Below is a small trained network, with its code and all its weights. Each question gives an input and a class and asks what happens when units are switched off, that is, made to give their printed mean instead of their output.

import numpy as np


def w(rows, s, z=0):
    codes = np.array(rows[::2]) - 128.0
    scale = np.full(codes.shape[1], s)
    scale[-1] = z or s
    return codes * scale


def norm(h):
    return h / np.sqrt((h * h).mean(-1, keepdims=True) + 1e-5)


def f(y):
    return np.maximum(y, 0)


def log_softmax(a):
    a = a - a.max(-1, keepdims=True)
    return a - np.log(np.exp(a).sum(-1, keepdims=True))


def net(x, mask):
    res = np.array(x, float).reshape(1, 6) / 4 @ E
    u = 0
    for l in range(2):
        y = f(norm(res) @ A[l][:, :-1].T + A[l][:, -1])
        res = res + np.where(mask[u : u + 7], y, B[l][:, -1]) @ B[l][:, :-1]
        u += 7
    return log_softmax(norm(res)[-1] @ U[:, :-1].T + U[:, -1])


A, B = {}, {}
E = w([
[111,138,195,83,181,76,46,85,137,246,199],'x0',
[160,194,215,44,86,195,138,114,134,141,41],'x1',
[117,233,58,112,2,112,93,102,99,177,89],'x2',
[177,112,131,123,171,118,40,83,130,126,130],'x3',
[172,92,112,166,144,161,119,146,134,97,74],'x4',
[111,126,64,54,73,95,113,222,88,178,152],'x5',
],0.0087)
A[0] = w([
[183,131,80,125,108,172,90,150,113,85,38,124],'L0N1',
[107,116,86,138,153,81,89,59,139,128,175,64],'L0N2',
[136,47,175,154,160,156,167,92,132,67,141,87],'L0N3',
[101,238,178,48,112,153,159,140,113,171,89,76],'L0N4',
[30,131,34,144,127,96,144,137,123,99,117,82],'L0N5',
[79,149,1,196,86,112,180,208,124,111,138,45],'L0N6',
[97,83,152,76,208,40,85,157,72,182,215,2],'L0N7',
],0.0086,0.0045)
B[0] = w([
[171,121,78,111,151,143,100,182,109,78,255,212],'L0N1',
[49,183,89,197,124,171,94,74,147,129,130,187],'L0N2',
[168,123,144,97,214,163,187,120,179,163,108,212],'L0N3',
[126,176,224,69,71,161,116,110,153,149,115,223],'L0N4',
[95,130,165,124,93,99,118,125,63,168,34,206],'L0N5',
[67,64,143,126,102,85,139,100,26,105,85,254],'L0N6',
[71,85,141,112,144,58,28,210,204,148,199,234],'L0N7',
],0.0097,0.0077)
A[1] = w([
[112,139,94,105,91,149,79,120,141,137,119,128],'L1N1',
[126,96,69,170,45,55,215,141,62,133,84,3],'L1N2',
[139,58,107,83,175,2,129,153,183,199,108,74],'L1N3',
[147,103,109,187,189,126,173,132,136,103,110,75],'L1N4',
[132,89,132,138,213,182,221,117,88,142,106,103],'L1N5',
[167,83,167,154,238,167,231,137,195,77,82,37],'L1N6',
[89,142,82,139,43,46,69,89,149,133,94,144],'L1N7',
],0.0087,0.0028)
B[1] = w([
[162,175,58,149,133,105,164,145,173,101,24,179],'L1N1',
[34,43,81,141,79,169,156,80,2,164,66,232],'L1N2',
[79,57,161,123,86,65,115,166,128,94,175,226],'L1N3',
[142,111,149,28,178,195,184,100,110,82,71,183],'L1N4',
[163,134,215,190,141,129,133,75,160,96,67,212],'L1N5',
[153,87,169,234,174,171,254,199,198,49,44,255],'L1N6',
[179,96,134,151,200,164,241,83,82,163,167,246],'L1N7',
],0.0088,0.007)
U = w([
[179,237,175,55,58,173,139,132,152,159,92,129],'0',
[124,195,79,201,178,120,115,59,136,191,144,43],'1',
[239,126,3,125,95,153,97,183,114,51,149,4],'2',
[80,76,138,115,153,57,65,177,186,171,206,206],'3',
[87,74,81,127,74,131,172,131,21,126,87,215],'4',
[165,93,163,169,186,172,197,161,187,76,91,183],'5',
],0.016,0.0026)

Each question gives the input, the list of numbers given to net, and the class t.
The units are the neurons (one row each of A and B). Each row of codes is followed by its name. A weight is (code - 128) times the scale printed after its matrix; where a second scale follows, it is the last column's (A, B and U).
mask holds one flag per neuron, layer by layer. A switched-off neuron (its flag False) gives its mean, the last column of its row in B, instead of its output. The means were averaged over made-up inputs and are rounded, as every weight is.
A unit's drop is (log p(t) with every unit on - log p(t) with that unit switched off) / (log p(t) with every unit on - log p(t) with every unit switched off).
The circuit of an input: a set's keep is (log p(t) with only the set's units on - log p(t) with every unit switched off) / (log p(t) with every unit on - log p(t) with every unit switched off). Starting from the 12 units with the biggest drops (on a tie, the unit counted first), units are removed one at a time, each time the one whose removal leaves the highest keep (on an exact tie, the one counted first), for as long as the keep stays at least 0.8.
circuit, biggest first: the units of the circuit, biggest drop first
top k neurons: the k neurons with the biggest drops, biggest first
k most important neurons of layer l: the k neurons of layer l with the biggest drops, biggest first
drop of u: that unit's drop, to one decimal
input [-2,-2,-1,-8,-4,-4], class 4: top 3 neurons	[L0N6, L1N2, L0N5]
input [4,0,1,-1,-2,-6], class 1: circuit, biggest first	[L1N6, L0N2]
input [4,-1,1,-6,-7,-8], class 1: circuit, biggest first	[L1N6, L1N3]
input [-8,-2,-7,-1,4,8], class 4: circuit, biggest first	[L0N6]
input [5,-6,5,4,3,-2], class 1: top 2 neurons	[L0N2, L1N7]
input [1,2,-1,2,-8,-3], class 0: 3 most important neurons of layer 0	[L0N4, L0N1, L0N6]
input [-5,-2,4,0,6,-4], class 4: top 2 neurons	[L0N6, L1N2]
input [0,2,4,1,3,5], class 0: top 2 neurons	[L0N4, L1N2]
input [1,1,-5,-8,4,5], class 4: 2 most important neurons of layer 0	[L0N6, L0N3]
input [8,-1,6,-7,-3,-7], class 0: 3 most important neurons of layer 0	[L0N4, L0N6, L0N7]
input [3,-2,-4,4,-7,-6], class 3: drop of L0N7	2.2
input [-2,1,7,3,6,2], class 2: drop of L0N1	1.2
input [6,-1,7,-5,5,0], class 0: drop of L0N4	0.6
input [6,7,-2,-5,5,5], class 0: drop of L0N7	0.0
input [2,4,1,1,-8,7], class 0: most important neuron of layer 0	[L0N4]
